Here is a tiny trained network, its code and every weight. The questions are about switching its units off for an input and a target symbol, where a switched-off unit gives its printed mean instead of its output.

import numpy as np


def w(rows, s, z=0):
    codes = np.array(rows[::2]) - 128.0
    scale = np.full(codes.shape[1], s)
    scale[-1] = z or s
    return codes * scale


def norm(h):
    return h / np.sqrt((h * h).mean(-1, keepdims=True) + 1e-5)


def f(y):
    return y / 2 * (1 + np.tanh(0.7978845608 * (y + 0.044715 * y**3)))


def softmax(a):
    e = np.exp(a - a.max(-1, keepdims=True))
    return e / e.sum(-1, keepdims=True)


def log_softmax(a):
    a = a - a.max(-1, keepdims=True)
    return a - np.log(np.exp(a).sum(-1, keepdims=True))


def net(x, mask):
    ids = ['ΔΘΛΞΠΩαβγεζμτφψ'.index(c) for c in x.split()]
    T = len(ids)
    res = E[ids] + P[:T]
    u = 0
    for l in range(2):
        q, k, v = (norm(res) @ M[l].T for M in (Q, K, V))
        z = softmax(np.where(np.tri(T) > 0, q @ k.T / 4**0.5, -1e9)) @ v
        res = res + np.where(mask[u], z, O[l][:, -1]) @ O[l][:, :-1]
        u += 1
        y = f(norm(res) @ A[l][:, :-1].T + A[l][:, -1])
        res = res + np.where(mask[u : u + 12], y, B[l][:, -1]) @ B[l][:, :-1]
        u += 12
    return log_softmax(norm(res)[-1] @ U[:, :-1].T + U[:, -1])


Q, K, V, O, A, B = {}, {}, {}, {}, {}, {}
E = w([
[127,87,215],'Δ',
[95,122,126],'Θ',
[135,131,124],'Λ',
[96,122,125],'Ξ',
[176,143,135],'Π',
[173,139,130],'Ω',
[108,77,211],'α',
[139,143,114],'β',
[147,166,80],'γ',
[212,131,154],'ε',
[93,151,100],'ζ',
[201,159,114],'μ',
[214,155,130],'τ',
[1,147,108],'φ',
[52,156,92],'ψ',
],0.0094)
P = w([
[116,37,91],'0',
[162,190,181],'1',
[102,124,163],'2',
[138,83,1],'3',
[166,194,169],'4',
[99,124,159],'5',
[165,127,12],'6',
[166,194,160],'7',
[100,124,160],'8',
[162,143,19],'9',
[168,193,160],'10',
[100,122,160],'11',
[152,167,20],'12',
],0.0053)
Q[0] = w([
[115,39,143],'L0H1',
[100,8,3],'L0H1',
[89,19,95],'L0H1',
[153,87,81],'L0H1',
],0.005)
K[0] = w([
[177,47,93],'L0H1',
[198,2,120],'L0H1',
[168,40,170],'L0H1',
[253,66,125],'L0H1',
],0.0046)
V[0] = w([
[139,159,215],'L0H1',
[34,124,222],'L0H1',
[52,14,8],'L0H1',
[209,105,126],'L0H1',
],0.0014)
O[0] = w([
[72,52,105,109],'L0H1',
[190,102,122,156],'L0H1',
[182,145,204,99],'L0H1',
[10,111,198,5],'L0H1',
],0.0014,0.00024)
A[0] = w([
[127,94,122,168],'L0N1',
[255,119,75,162],'L0N2',
[82,115,128,201],'L0N3',
[170,105,119,166],'L0N4',
[163,111,94,120],'L0N5',
[133,132,120,119],'L0N6',
[139,140,189,4],'L0N7',
[105,195,76,127],'L0N8',
[102,221,55,53],'L0N9',
[168,55,176,100],'L0N10',
[101,177,120,184],'L0N11',
[183,48,25,55],'L0N12',
],0.0061,0.0019)
B[0] = w([
[115,141,121,132],'L0N1',
[49,108,61,255],'L0N2',
[162,193,79,180],'L0N3',
[66,99,106,144],'L0N4',
[74,85,130,135],'L0N5',
[121,119,133,128],'L0N6',
[114,128,124,102],'L0N7',
[206,128,104,227],'L0N8',
[253,136,134,239],'L0N9',
[119,162,118,120],'L0N10',
[176,136,80,211],'L0N11',
[49,45,153,166],'L0N12',
],0.0046,0.0022)
Q[1] = w([
[181,174,75],'L1H1',
[254,25,151],'L1H1',
[163,121,245],'L1H1',
[188,231,46],'L1H1',
],0.0086)
K[1] = w([
[135,129,64],'L1H1',
[207,67,134],'L1H1',
[58,41,146],'L1H1',
[107,166,2],'L1H1',
],0.0086)
V[1] = w([
[2,216,123],'L1H1',
[91,155,213],'L1H1',
[108,69,108],'L1H1',
[129,34,203],'L1H1',
],0.0049)
O[1] = w([
[12,227,157,197],'L1H1',
[129,185,10,57],'L1H1',
[81,14,109,124],'L1H1',
[208,77,3,2],'L1H1',
],0.0031,0.0027)
A[1] = w([
[85,107,139,138],'L1N1',
[234,131,108,101],'L1N2',
[111,112,2,107],'L1N3',
[125,155,154,224],'L1N4',
[138,119,198,30],'L1N5',
[44,45,84,216],'L1N6',
[105,105,72,67],'L1N7',
[234,33,122,3],'L1N8',
[171,112,175,58],'L1N9',
[172,92,197,127],'L1N10',
[110,25,43,85],'L1N11',
[53,120,138,171],'L1N12',
],0.0087,0.004)
B[1] = w([
[149,94,101,138],'L1N1',
[44,92,90,186],'L1N2',
[133,199,89,240],'L1N3',
[144,38,162,237],'L1N4',
[162,186,87,111],'L1N5',
[109,153,10,253],'L1N6',
[151,213,60,136],'L1N7',
[183,220,141,128],'L1N8',
[171,126,98,113],'L1N9',
[207,178,44,142],'L1N10',
[2,181,139,217],'L1N11',
[131,35,115,192],'L1N12',
],0.0054,0.0034)
U = w([
[186,116,123,110],'Δ',
[79,89,142,3],'Θ',
[136,89,175,63],'Λ',
[82,93,148,33],'Ξ',
[105,74,159,75],'Π',
[101,54,112,22],'Ω',
[156,46,78,49],'α',
[197,176,143,129],'β',
[185,121,85,93],'γ',
[123,236,73,241],'ε',
[160,254,246,110],'ζ',
[134,49,146,67],'μ',
[188,111,153,108],'τ',
[52,120,23,248],'φ',
[101,198,201,207],'ψ',
],0.016,0.0054)

Each question gives the input, a string of symbols that net reads in full, and the target symbol t.
The units are the heads (4 rows each of Q, K, V and O) and the neurons (one row each of A and B). Each row of codes is followed by its name. A weight is (code - 128) times the scale printed after its matrix; where a second scale follows, it is the last column's (O, A, B and U).
mask holds one flag per unit, layer by layer, with each layer's heads first. A switched-off unit (its flag False) gives its mean, the last column of its rows in O or B, instead of its output. The means were averaged over made-up inputs and are rounded, as every weight is.
A unit's drop is (log p(t) with every unit on - log p(t) with that unit switched off) / (log p(t) with every unit on - log p(t) with every unit switched off).
The circuit of an input: a set's keep is (log p(t) with only the set's units on - log p(t) with every unit switched off) / (log p(t) with every unit on - log p(t) with every unit switched off). Starting from the 12 units with the biggest drops (on a tie, the unit counted first), units are removed one at a time, each time the one whose removal leaves the highest keep (on an exact tie, the one counted first), for as long as the keep stays at least 0.8.
units of the circuit, in order: the units of the circuit, biggest drop first
most important unit: the unit with the biggest drop
k most important neurons: the k neurons with the biggest drops, biggest first
k most important neurons of layer l: the k neurons of layer l with the biggest drops, biggest first
drop when u is switched off: that unit's drop, to one decimal
input Π β Θ ψ γ, target ζ: units of the circuit, in order	(L1N6 L1H1)
input ψ Θ ε ζ ψ β ψ ψ Π Π φ ε Θ, target ε: 3 most important neurons	(L1N3 L1N12 L0N12)
input Ξ τ ψ ζ Λ, target ζ: most important unit	L1N12
input ζ ε μ ψ α Θ α ε Δ Ξ α α, target α: 4 most important neurons	(L0N9 L0N8 L0N2 L1N10)
input Θ μ Π Δ τ τ β ζ Π ψ Θ, target ζ: 3 most important neurons of layer 1	(L1N6 L1N12 L1N1)
input Ω ψ φ Π ζ ζ ζ μ φ α Ω Δ α, target ε: 2 most important neurons	(L0N2 L1N3)
input μ β Ω ψ φ Ξ ε φ, target ζ: 2 most important neurons of layer 1	(L1N6 L1N2)
input Ω ζ Ξ Λ ζ ψ Θ γ τ Ξ φ ε, target ε: 2 most important neurons of layer 1	(L1N8 L1N2)
input φ γ Ξ ζ ψ ε Δ, target φ: units of the circuit, in order	(L0N9 L1N6)
input ψ Ξ ψ Π μ, target ζ: 2 most important neurons of layer 1	(L1N12 L1N6)
input Λ Π Π Θ α γ ζ Λ β τ, target φ: 2 most important neurons	(L0N2 L1N2)
input α μ α ψ γ Λ ψ β, target ζ: 3 most important neurons of layer 1	(L1N12 L1N6 L1N1)
input Δ Λ Π μ ε ψ, target ψ: 4 most important neurons	(L0N2 L0N12 L1N6 L1N2)
input ζ φ ζ ψ γ τ ψ Θ, target ζ: units of the circuit, in order	(L1N6)
input Π Δ μ α β Θ Ω ψ ε, target ε: 3 most important neurons	(L1N8 L0N2 L0N9)
input ζ β Ξ Δ φ ψ ζ μ, target ζ: 3 most important neurons	(L1N6 L1N12 L0N12)
input ζ ψ μ ψ φ ζ Λ Ξ ζ Ξ α β φ, target ε: 2 most important neurons	(L0N9 L1N2)
input Π φ τ ψ γ Ξ Ω ζ ψ φ Ξ, target ζ: 2 most important neurons	(L1N12 L1N6)
input μ β Π Ξ μ Λ Ω ψ Ξ γ Ξ ψ Ξ, target ε: 2 most important neurons	(L1N3 L1N12)
input Θ ψ ψ φ φ Π τ, target φ: units of the circuit, in order	(L0N2)
input γ Ω β ζ Π Π φ φ ζ φ, target ε: 2 most important neurons of layer 1	(L1N2 L1N3)
input α τ ζ β Ω β φ γ μ Θ β α Θ, target ε: 2 most important neurons of layer 0	(L0N12 L0N10)
input τ ψ φ ψ β, target ζ: 2 most important neurons	(L1N12 L0N12)
input ε Ξ ε ψ Θ γ Ξ, target ε: 3 most important neurons of layer 1	(L1N3 L1N7 L1N4)
input Λ Δ Ξ Π Π α, target α: drop when L0N9 is switched off	0.5
input β ε γ Δ μ ψ ψ Λ, target ζ: drop when L1N12 is switched off	0.3
input μ φ ζ ζ, target ε: most important neuron	(L1N3)
input Ξ ψ ψ β μ γ φ μ ψ ε, target φ: drop when L0N8 is switched off	0.1
input Λ ε ψ ζ Ξ, target ζ: drop when L1N12 is switched off	0.3
